Here is a tiny trained network, its code and every weight. The questions are about switching its units off for an input and a target symbol, where a switched-off unit gives its printed mean instead of its output.

import numpy as np


def w(rows, s, z=0):
    codes = np.array(rows[::2]) - 128.0
    scale = np.full(codes.shape[1], s)
    scale[-1] = z or s
    return codes * scale


def f(y):
    return np.maximum(y, 0)


def softmax(a):
    e = np.exp(a - a.max(-1, keepdims=True))
    return e / e.sum(-1, keepdims=True)


def log_softmax(a):
    a = a - a.max(-1, keepdims=True)
    return a - np.log(np.exp(a).sum(-1, keepdims=True))


def net(x, mask):
    ids = ['ΔΩαζθμπσ'.index(c) for c in x.split()]
    T = len(ids)
    res = E[ids] + P[:T]
    r = res
    for j in range(3):
        rows = slice(3 * j, 3 * j + 3)
        q, k, v = (r @ M[0][rows].T for M in (Q, K, V))
        z = softmax(np.where(np.tri(T) > 0, q @ k.T / 3**0.5, -1e9)) @ v
        o = O[0][rows]
        res = res + np.where(mask[j], z, o[:, -1]) @ o[:, :-1]
    y = f(res @ A[0][:, :-1].T + A[0][:, -1])
    res = res + np.where(mask[3:15], y, B[0][:, -1]) @ B[0][:, :-1]
    return log_softmax(res[-1] @ U[:, :-1].T + U[:, -1])


Q, K, V, O, A, B = {}, {}, {}, {}, {}, {}
E = w([
[155,135,105,131,97,128,178,126],'Δ',
[170,162,120,58,3,84,142,170],'Ω',
[178,50,75,94,138,138,150,111],'α',
[164,165,142,132,154,157,135,117],'ζ',
[94,126,106,121,156,56,102,125],'θ',
[137,83,177,93,132,211,92,114],'μ',
[148,98,168,130,60,91,108,182],'π',
[180,137,157,60,196,57,62,113],'σ',
],0.023)
P = w([
[125,178,94,177,123,103,10,67],'0',
[116,89,129,106,51,190,120,62],'1',
[164,81,80,106,72,177,100,101],'2',
[160,113,109,142,119,152,126,99],'3',
[140,131,142,131,131,123,158,93],'4',
[145,130,144,128,137,124,151,115],'5',
[142,113,116,143,173,130,149,109],'6',
[134,119,132,111,153,120,169,130],'7',
[132,119,133,86,147,109,168,147],'8',
[134,101,137,97,185,107,149,147],'9',
[154,132,157,49,181,89,170,156],'10',
[123,129,155,99,175,123,199,139],'11',
[131,149,163,90,137,113,194,143],'12',
],0.011)
Q[0] = w([
[197,122,127,97,95,161,142,74],'H1',
[84,171,171,149,150,120,112,149],'H1',
[182,158,140,115,171,149,152,145],'H1',
[63,138,114,181,148,158,12,141],'H2',
[80,167,147,166,119,155,89,81],'H2',
[171,106,106,104,115,118,150,120],'H2',
[118,169,155,68,146,152,181,128],'H3',
[185,122,75,162,141,167,129,186],'H3',
[145,138,97,86,105,124,117,129],'H3',
],0.011)
K[0] = w([
[216,79,126,110,190,82,143,173],'H1',
[144,132,63,54,67,98,132,85],'H1',
[39,69,212,45,150,40,160,219],'H1',
[154,156,121,219,78,110,111,1],'H2',
[193,104,125,113,86,137,69,34],'H2',
[99,109,184,203,229,128,123,152],'H2',
[50,136,177,131,117,157,211,187],'H3',
[182,177,73,240,106,143,165,105],'H3',
[131,244,186,126,131,149,115,205],'H3',
],0.0068)
V[0] = w([
[137,88,89,96,157,116,128,70],'H1',
[74,150,146,131,131,176,147,84],'H1',
[146,163,122,129,125,193,161,135],'H1',
[135,214,2,168,133,88,195,117],'H2',
[37,159,116,98,159,106,64,133],'H2',
[158,172,168,94,162,136,149,133],'H2',
[143,158,144,128,197,128,140,111],'H3',
[129,157,78,136,126,158,132,83],'H3',
[142,152,131,86,71,91,159,159],'H3',
],0.013)
O[0] = w([
[106,120,167,95,151,103,59,79,255],'H1',
[123,136,137,155,182,162,160,133,10],'H1',
[121,213,108,121,183,201,133,101,52],'H1',
[181,180,163,158,70,133,150,75,20],'H2',
[139,142,168,162,209,90,123,99,92],'H2',
[169,150,66,168,133,148,11,112,157],'H2',
[194,122,109,87,127,152,97,127,79],'H3',
[132,183,136,117,168,136,68,145,121],'H3',
[87,140,77,144,193,170,124,90,233],'H3',
],0.011,0.008)
A[0] = w([
[184,164,169,141,207,54,125,173,70],'N1',
[193,94,1,22,127,126,100,94,80],'N2',
[43,152,78,88,30,152,68,96,146],'N3',
[4,110,122,158,134,162,92,128,151],'N4',
[97,252,104,113,104,36,98,195,173],'N5',
[111,148,57,244,114,52,107,26,196],'N6',
[103,183,67,242,61,154,185,121,3],'N7',
[156,252,123,88,110,240,133,75,106],'N8',
[96,76,114,169,51,132,101,133,150],'N9',
[160,125,4,94,170,139,153,177,174],'N10',
[89,165,150,187,74,92,145,157,242],'N11',
[142,59,197,110,152,242,69,192,128],'N12',
],0.0063,0.0043)
B[0] = w([
[50,108,70,116,77,209,156,126,150],'N1',
[82,135,177,220,37,171,125,113,249],'N2',
[120,173,213,127,164,88,76,99,202],'N3',
[185,89,151,153,202,128,170,160,174],'N4',
[183,70,179,205,101,194,208,159,168],'N5',
[149,176,239,91,147,143,109,131,170],'N6',
[57,139,186,254,105,11,84,190,134],'N7',
[137,152,77,130,101,162,55,166,144],'N8',
[46,158,82,41,102,27,101,107,168],'N9',
[167,109,155,85,156,147,93,159,179],'N10',
[178,56,183,85,153,175,152,201,146],'N11',
[122,84,99,207,150,83,108,121,174],'N12',
],0.0061,0.015)
U = w([
[129,112,136,130,111,146,155,168,173],'Δ',
[80,140,104,102,91,145,150,62,63],'Ω',
[136,177,112,63,151,77,59,90,144],'α',
[140,172,119,127,101,188,103,99,162],'ζ',
[83,155,100,255,96,63,111,78,23],'θ',
[97,143,160,119,177,188,109,115,143],'μ',
[221,137,186,110,165,119,173,91,206],'π',
[166,128,171,164,88,183,119,133,3],'σ',
],0.0081,0.0031)

Each question gives the input, a string of symbols that net reads in full, and the target symbol t.
The units are the heads (3 rows each of Q, K, V and O) and the neurons (one row each of A and B). Each row of codes is followed by its name. A weight is (code - 128) times the scale printed after its matrix; where a second scale follows, it is the last column's (O, A, B and U).
mask holds one flag per unit, heads first, then neurons. A switched-off unit (its flag False) gives its mean, the last column of its rows in O or B, instead of its output. The means were averaged over made-up inputs and are rounded, as every weight is.
A unit's drop is (log p(t) with every unit on - log p(t) with that unit switched off) / (log p(t) with every unit on - log p(t) with every unit switched off).
The circuit of an input: a set's keep is (log p(t) with only the set's units on - log p(t) with every unit switched off) / (log p(t) with every unit on - log p(t) with every unit switched off). Starting from the 12 units with the biggest drops (on a tie, the unit counted first), units are removed one at a time, each time the one whose removal leaves the highest keep (on an exact tie, the one counted first), for as long as the keep stays at least 0.8.
units of the circuit, in order: the units of the circuit, biggest drop first
unit that matters most: the unit with the biggest drop
top k neurons: the k neurons with the biggest drops, biggest first
heads that matter: for each layer, one digit per head in row order, 1 if its drop is at least 0.15 and else 0, layers parted by /
input Ω Ω α, target μ: heads that matter -> 101
input ζ Ω π π, target Δ: unit that matters most -> H1
input μ μ Ω α σ Δ α Ω μ Ω Ω, target μ: heads that matter -> 011
input α π π, target α: units of the circuit, in order -> [N9; N2]
input μ α θ μ π π Ω, target Δ: heads that matter -> 110
input Δ π Δ α μ α, target μ: units of the circuit, in order -> [H1; H2]
input α α π ζ ζ Ω Ω, target ζ: units of the circuit, in order -> [H1; H2]
input Ω α α α π, target α: top 4 neurons -> [N2; N9; N3; N1]
input ζ α α σ Ω Ω Δ α α σ μ, target α: units of the circuit, in order -> [H1; N5]
input Δ ζ ζ α Δ α σ σ α, target α: units of the circuit, in order -> [H1; H2]
input σ α α ζ Ω μ μ Ω, target μ: heads that matter -> 111
input σ σ π α π ζ μ π π α, target Δ: units of the circuit, in order -> [H2; H1]
input α ζ α ζ ζ, target ζ: units of the circuit, in order -> [H2; H1; N8]
input Ω θ θ π α ζ ζ α Ω, target ζ: heads that matter -> 111
input Ω Ω Δ, target θ: unit that matters most -> N7
input θ Δ Ω α Ω σ σ μ, target α: units of the circuit, in order -> [H1; N2; N5]
input α σ α, target α: units of the circuit, in order -> [H1; N9]
input ζ ζ α, target σ: units of the circuit, in order -> [H3; N2]
input α α θ α σ μ ζ, target α: heads that matter -> 100
input θ θ ζ, target π: units of the circuit, in order -> [H2]
input α ζ Ω ζ θ α ζ Δ, target ζ: heads that matter -> 111
input θ π π, target Δ: units of the circuit, in order -> [H2; H1; N11]
input α σ μ θ Ω θ Δ, target π: units of the circuit, in order -> [H2; N2]
input σ π α, target θ: top 2 neurons -> [N2; N12]
input μ μ π θ, target Δ: heads that matter -> 011
input α α α Δ Ω α, target Ω: top 2 neurons -> [N2; N6]
